Below are the code and all the weights of a small trained network. Each question names an input and a target symbol and asks about switching units off, where a switched-off unit gives its printed mean instead of its output.

import numpy as np


def w(rows, s, z=0):
    codes = np.array(rows[::2]) - 128.0
    scale = np.full(codes.shape[1], s)
    scale[-1] = z or s
    return codes * scale


def norm(h):
    return h / np.sqrt((h * h).mean(-1, keepdims=True) + 1e-5)


def f(y):
    return y / 2 * (1 + np.tanh(0.7978845608 * (y + 0.044715 * y**3)))


def softmax(a):
    e = np.exp(a - a.max(-1, keepdims=True))
    return e / e.sum(-1, keepdims=True)


def log_softmax(a):
    a = a - a.max(-1, keepdims=True)
    return a - np.log(np.exp(a).sum(-1, keepdims=True))


def net(x, mask):
    ids = ['ΔΦαεζηλμπτψ'.index(c) for c in x.split()]
    T = len(ids)
    res = E[ids] + P[:T]
    q, k, v = (norm(res) @ M[0].T for M in (Q, K, V))
    z = softmax(np.where(np.tri(T) > 0, q @ k.T / 3**0.5, -1e9)) @ v
    res = res + np.where(mask[0], z, O[0][:, -1]) @ O[0][:, :-1]
    y = f(norm(res) @ A[0][:, :-1].T + A[0][:, -1])
    res = res + np.where(mask[1:13], y, B[0][:, -1]) @ B[0][:, :-1]
    return log_softmax(norm(res)[-1] @ U[:, :-1].T + U[:, -1])


Q, K, V, O, A, B = {}, {}, {}, {}, {}, {}
E = w([
[155,116,151],'Δ',
[88,117,89],'Φ',
[94,128,155],'α',
[119,125,152],'ε',
[47,93,163],'ζ',
[131,104,78],'η',
[68,100,178],'λ',
[113,123,172],'μ',
[134,122,152],'π',
[156,250,82],'τ',
[73,108,182],'ψ',
],0.012)
P = w([
[193,160,81],'0',
[99,178,195],'1',
[103,156,207],'2',
[104,127,207],'3',
[109,101,210],'4',
[114,79,208],'5',
[119,55,213],'6',
[119,40,209],'7',
[125,22,210],'8',
[126,3,205],'9',
],0.0021)
Q[0] = w([
[254,209,74],'h0',
[46,174,191],'h0',
[168,167,199],'h0',
],0.0065)
K[0] = w([
[135,9,164],'h0',
[81,175,152],'h0',
[145,115,187],'h0',
],0.011)
V[0] = w([
[106,2,148],'h0',
[84,149,70],'h0',
[179,47,102],'h0',
],0.0061)
O[0] = w([
[166,249,200,184],'h0',
[221,97,225,255],'h0',
[2,166,193,66],'h0',
],0.0034,0.002)
A[0] = w([
[231,178,126,222],'n0',
[79,77,111,81],'n1',
[121,45,194,42],'n2',
[149,175,101,205],'n3',
[253,96,103,177],'n4',
[62,3,178,225],'n5',
[76,199,13,187],'n6',
[114,164,200,226],'n7',
[240,89,124,160],'n8',
[140,78,180,108],'n9',
[137,24,213,5],'n10',
[186,125,59,114],'n11',
],0.0056,0.0025)
B[0] = w([
[75,139,170,130],'n0',
[169,135,134,150],'n1',
[107,142,2,151],'n2',
[49,63,190,129],'n3',
[81,140,177,138],'n4',
[213,178,141,253],'n5',
[82,72,187,159],'n6',
[108,47,166,165],'n7',
[74,96,194,136],'n8',
[116,125,70,146],'n9',
[101,66,6,154],'n10',
[141,141,156,126],'n11',
],0.0045,0.0061)
U = w([
[52,44,230,185],'Δ',
[110,100,43,97],'Φ',
[248,179,70,167],'α',
[133,125,59,58],'ε',
[61,109,79,37],'ζ',
[219,119,196,203],'η',
[106,116,100,2],'λ',
[126,124,90,46],'μ',
[117,116,88,37],'π',
[92,216,78,240],'τ',
[115,110,101,8],'ψ',
],0.012,0.0067)

Each question gives the input, a string of symbols that net reads in full, and the target symbol t.
The units are the heads (3 rows each of Q, K, V and O) and the neurons (one row each of A and B). Each row of codes is followed by its name. A weight is (code - 128) times the scale printed after its matrix; where a second scale follows, it is the last column's (O, A, B and U).
mask holds one flag per unit, heads first, then neurons. A switched-off unit (its flag False) gives its mean, the last column of its rows in O or B, instead of its output. The means were averaged over made-up inputs and are rounded, as every weight is.
A unit's drop is (log p(t) with every unit on - log p(t) with that unit switched off) / (log p(t) with every unit on - log p(t) with every unit switched off).
unit that matters most: the unit with the biggest drop
top k neurons: the k neurons with the biggest drops, biggest first
drop when u is switched off: that unit's drop, to one decimal
input ε τ Φ ε π μ ε ε Φ α, target α: unit that matters most : n5
input ε α α η α Φ, target Δ: top 3 neurons : n6; n2; n10
input α η Φ Φ η, target η: top 3 neurons : n7; n6; n11
input η η Δ ε ψ ε Φ, target Δ: top 2 neurons : n6; n10
input η Φ Φ ψ α α ε τ Δ, target Δ: top 2 neurons : n8; n4
input α Δ Φ ε α, target η: top 4 neurons : n7; n6; n8; n5
input α Φ ε, target Δ: top 2 neurons : n5; n0
input τ Φ ε α ε, target α: top 3 neurons : n5; n6; n3
input α ε η μ α, target η: top 3 neurons : n7; n6; n5
input ε α π, target Δ: top 2 neurons : n5; n0
input ψ μ η η ε α τ π ε, target α: top 2 neurons : n5; n6
input Φ μ μ Φ, target η: drop when n10 is switched off : 0.4
input ζ Φ ε ψ Φ η Δ η, target η: drop when n4 is switched off : 0.3
input α Φ Φ, target η: drop when h0 is switched off : 0.7
